Read these off the row that follows.
1) What is the 1st entry from the right?
2) What is the 3rd entry from the left?
3) What is the entry just left of the largest entry?
107	135	99	114	104
1) 104
2) 99
3) 107

Questions about the matrix below.
1) Read off the largest entry in the first column.
2) Read off the third entry, reading row by row.
3) Read off the bottom-right entry.
4) Read off the fourth entry in reading order.
5) Read off the first entry of the largest entry's row.
6) Read off the entry at the centre.
7) Read off the entry directly below the centre entry.
8) Read off the second entry in reading order.
[[128 130 117 135 139 137 133 137 113 116 120]
 [142 121 130 123 136 129 149 128 145 128 136]
 [121 145 111 155 126 125 139 134 130 116 111]
 [129 143 131 137 144 135 146 133 115 124 131]
 [132 124 124 128 120 137 153 125 107 119 131]
 [108 131 113 146 129 114 119 111 134 119 133]
 [113 147 135 134 133 137 123 146 133 131 130]
 [131 127 137 126 128 133 133 130 125 126 143]
 [121 136 124 136 149 138 126 124 123 129 123]]
1) 142
2) 117
3) 123
4) 135
5) 121
6) 137
7) 114
8) 130

Questions about the grid below.
1) Find the bottom-left entry.
2) Find the top-right entry.
3) Find the last entry, reading row by row.
4) Find the last entry of the smallest entry's row.
5) Find the second-last entry, reading row by row.
6) Find the entry in the top-left corner.
7) Find the largest entry in the last column.
8) Find the entry directly above the largest entry.
[[132 133 128 122 130 117 129 133 128 127 135 132 134 124]
 [127 135 123 119 128 141 131 127 131 128 116 125 125 143]
 [128  99 129 139 128 119 129 130 122 133 127 129 123 123]
 [131 125 128 138 127 146 133 131 130 131 119 132 133 122]
 [130 132 130 124 129 116 126 131 123 134 114 132 130 118]
 [128 132 130 129 128 115 130 129 119 118 122 134 125 128]
 [130 138 134 137 128 129 130 123 134 137 126 123 136 128]
 [124 132 128 124 127 135 131 129 122 140 141 129 117 122]
 [131 135 130 128 128 116 129 134 125 118 114 125 119 136]
 [125 130 125 120 128 128 126 128 125 139 122 131 124 129]
 [127 137 130 114 128 126 129 125 134 124 115 127 125 123]
 [127 116 130 132 127 127 130 126 133 122 133 127 129 119]
 [131 123 130 119 129 134 126 128 133 126 125 129 124 129]]
1) 131
2) 124
3) 129
4) 123
5) 124
6) 132
7) 143
8) 119

[[131 132 126 127 135 118 128 129 127 139 124]
 [127 132 126 128 127 122 137 123 141 142 133]
 [133 117 126 127 114 130 113 130 119 128 135]
 [144 147 134 128 126 126 101 128 130 122 133]
 [129 130 123 122 134 122 116 148 118 132 124]]
Report the largest entry in the last column.
135
The bottom entry of the column that holds the largest entry is 148
The bottom-right entry: 124
Report the top-left entry.
131
The entry just left of the smallest entry: 126
The entry in the bottom-left corner -> 129
The entry in the top-right corner -> 124
The smallest entry in the first column: 127
The minimum -> 101
Report the entry just left of the centre entry.
114
The 2nd largest entry: 147
The second entry on the main diagonal: 132
Report the entry directly above the smallest entry.
113
Report the entry directly above the largest entry.
128
Report the fifth entry from the end, reading row by row.
116
The second entry on the diagonal from the top-right corner: 142

B = ((128, 132, 133, 125, 131, 136, 133, 130, 132), (139, 117, 118, 117, 127, 136, 112, 110, 127), (127, 130, 118, 116, 127, 118, 130, 124, 135), (125, 134, 119, 119, 140, 137, 119, 125, 143), (120, 123, 140, 133, 122, 121, 129, 121, 139), (127, 135, 137, 128, 130, 124, 137, 134, 130), (119, 126, 133, 125, 124, 130, 130, 127, 117), (124, 142, 151, 127, 122, 142, 131, 129, 121), (130, 128, 130, 133, 125, 134, 123, 121, 118))
The entry just right of the centre entry is 121
Find the smallest entry.
110
The entry just right of the largest entry is 127
Find the entry at the centre.
122
The entry just left of the largest entry -> 142

data =
151	103	118	129	117	104	143	117	134	131	123	136	125	122	125	129
140	108	123	121	118	117	142	121	131	129	128	123	129	120	130	126
Counting starts at 1.
Report the bottom entry of the column that holds the largest entry.
140
Report the entry at row 1, column 2.
103
The top-right entry: 129
The entry in the top-left corner is 151
The entry in the bottom-right corner: 126
The entry at row 1, column 3: 118
Report the entry at row 2, column 2.
108
